Here is a tiny trained network, its code and every weight. The questions are about switching its units off for an input and a class, where a switched-off unit gives its printed mean instead of its output.

import numpy as np


def w(rows, s, z=0):
    codes = np.array(rows[::2]) - 128.0
    scale = np.full(codes.shape[1], s)
    scale[-1] = z or s
    return codes * scale


def f(y):
    return y / 2 * (1 + np.tanh(0.7978845608 * (y + 0.044715 * y**3)))


def log_softmax(a):
    a = a - a.max(-1, keepdims=True)
    return a - np.log(np.exp(a).sum(-1, keepdims=True))


def net(x, mask):
    res = np.array(x, float).reshape(1, 8) / 4 @ E
    y = f(res @ A[0][:, :-1].T + A[0][:, -1])
    res = res + np.where(mask, y, B[0][:, -1]) @ B[0][:, :-1]
    return log_softmax(res[-1] @ U[:, :-1].T + U[:, -1])


A, B = {}, {}
E = w([
[106,43,209,142,79],'x0',
[124,129,126,131,123],'x1',
[130,128,130,128,131],'x2',
[2,87,100,154,179],'x3',
[129,129,130,132,130],'x4',
[124,128,124,127,121],'x5',
[64,211,188,93,124],'x6',
[122,131,122,129,118],'x7',
],0.012)
A[0] = w([
[146,121,84,133,80,225],'neuron 1',
[102,105,119,153,84,133],'neuron 2',
[130,38,132,139,133,176],'neuron 3',
[128,103,209,136,78,252],'neuron 4',
[210,93,90,135,92,140],'neuron 5',
[167,187,126,96,115,203],'neuron 6',
[136,101,205,100,71,190],'neuron 7',
[129,187,116,111,122,167],'neuron 8',
[128,134,184,104,97,95],'neuron 9',
[113,84,99,160,175,132],'neuron 10',
[139,185,105,82,134,254],'neuron 11',
[122,181,148,80,106,184],'neuron 12',
[106,121,93,107,127,164],'neuron 13',
[98,41,161,168,80,173],'neuron 14',
[90,63,111,165,167,120],'neuron 15',
[117,67,124,124,83,173],'neuron 16',
[150,117,39,106,157,243],'neuron 17',
[8,170,176,118,183,24],'neuron 18',
[124,131,88,144,162,209],'neuron 19',
[49,133,105,125,165,118],'neuron 20',
[106,122,92,110,164,159],'neuron 21',
[122,150,76,139,134,230],'neuron 22',
[121,112,79,122,168,118],'neuron 23',
],0.014,0.0054)
B[0] = w([
[155,142,109,108,163,177],'neuron 1',
[107,131,127,99,150,157],'neuron 2',
[94,100,118,136,175,207],'neuron 3',
[112,96,183,122,126,236],'neuron 4',
[179,148,144,8,150,206],'neuron 5',
[91,142,169,218,181,213],'neuron 6',
[123,98,205,94,100,223],'neuron 7',
[93,141,124,197,171,185],'neuron 8',
[110,121,196,117,70,173],'neuron 9',
[75,113,60,143,129,198],'neuron 10',
[118,169,110,228,160,219],'neuron 11',
[106,155,202,175,143,203],'neuron 12',
[144,129,92,145,132,160],'neuron 13',
[93,114,153,127,167,235],'neuron 14',
[95,106,92,153,152,220],'neuron 15',
[116,107,144,134,156,185],'neuron 16',
[165,164,85,130,96,234],'neuron 17',
[210,147,167,33,159,249],'neuron 18',
[160,158,54,144,105,193],'neuron 19',
[163,134,89,83,117,225],'neuron 20',
[143,130,85,127,113,182],'neuron 21',
[139,172,101,164,121,198],'neuron 22',
[102,128,55,146,81,178],'neuron 23',
],0.012)
U = w([
[186,173,109,125,124,255],'0',
[12,100,132,189,215,100],'1',
[115,51,162,55,131,220],'2',
[56,97,202,141,1,11],'3',
[100,106,42,159,44,12],'4',
],0.0097,0.0059)

Each question gives the input, the list of numbers given to net, and the class t.
The units are the neurons (one row each of A and B). Each row of codes is followed by its name. A weight is (code - 128) times the scale printed after its matrix; where a second scale follows, it is the last column's (A, B and U).
mask holds one flag per neuron, in row order. A switched-off neuron (its flag False) gives its mean, the last column of its row in B, instead of its output. The means were averaged over made-up inputs and are rounded, as every weight is.
A unit's drop is (log p(t) with every unit on - log p(t) with that unit switched off) / (log p(t) with every unit on - log p(t) with every unit switched off).
The circuit of an input: a set's keep is (log p(t) with only the set's units on - log p(t) with every unit switched off) / (log p(t) with every unit on - log p(t) with every unit switched off). Starting from the 12 units with the biggest drops (on a tie, the unit counted first), units are removed one at a time, each time the one whose removal leaves the highest keep (on an exact tie, the one counted first), for as long as the keep stays at least 0.8.
circuit, biggest first: the units of the circuit, biggest drop first
k most important neurons: the k neurons with the biggest drops, biggest first
drop of u: that unit's drop, to one decimal
input [8,-7,-1,-2,6,-8,8,-4], class 3: circuit, biggest first	[neuron 9]
input [-8,-6,3,2,-2,8,-3,0], class 4: 2 most important neurons	[neuron 18; neuron 23]
input [7,-6,-3,-1,-6,-3,2,-4], class 3: circuit, biggest first	[neuron 18; neuron 7]
input [7,-5,-6,-5,-7,6,1,4], class 3: 3 most important neurons	[neuron 18; neuron 9; neuron 7]
input [4,-4,-4,-5,0,1,1,0], class 3: circuit, biggest first	[neuron 18; neuron 7]
input [4,-6,-2,0,4,-5,8,6], class 3: 3 most important neurons	[neuron 9; neuron 5; neuron 12]
input [-8,3,-5,-7,0,8,1,-1], class 1: 2 most important neurons	[neuron 6; neuron 8]
input [8,7,-8,-1,6,-2,7,-8], class 3: 2 most important neurons	[neuron 9; neuron 5]
input [-4,6,5,-7,6,7,1,-8], class 1: 2 most important neurons	[neuron 6; neuron 18]
input [5,0,-3,-3,-8,-4,3,0], class 3: drop of neuron 18	0.0
input [-5,-4,7,5,5,7,8,-6], class 0: drop of neuron 18	0.2
input [-5,6,4,7,-8,-6,6,0], class 0: drop of neuron 18	0.1
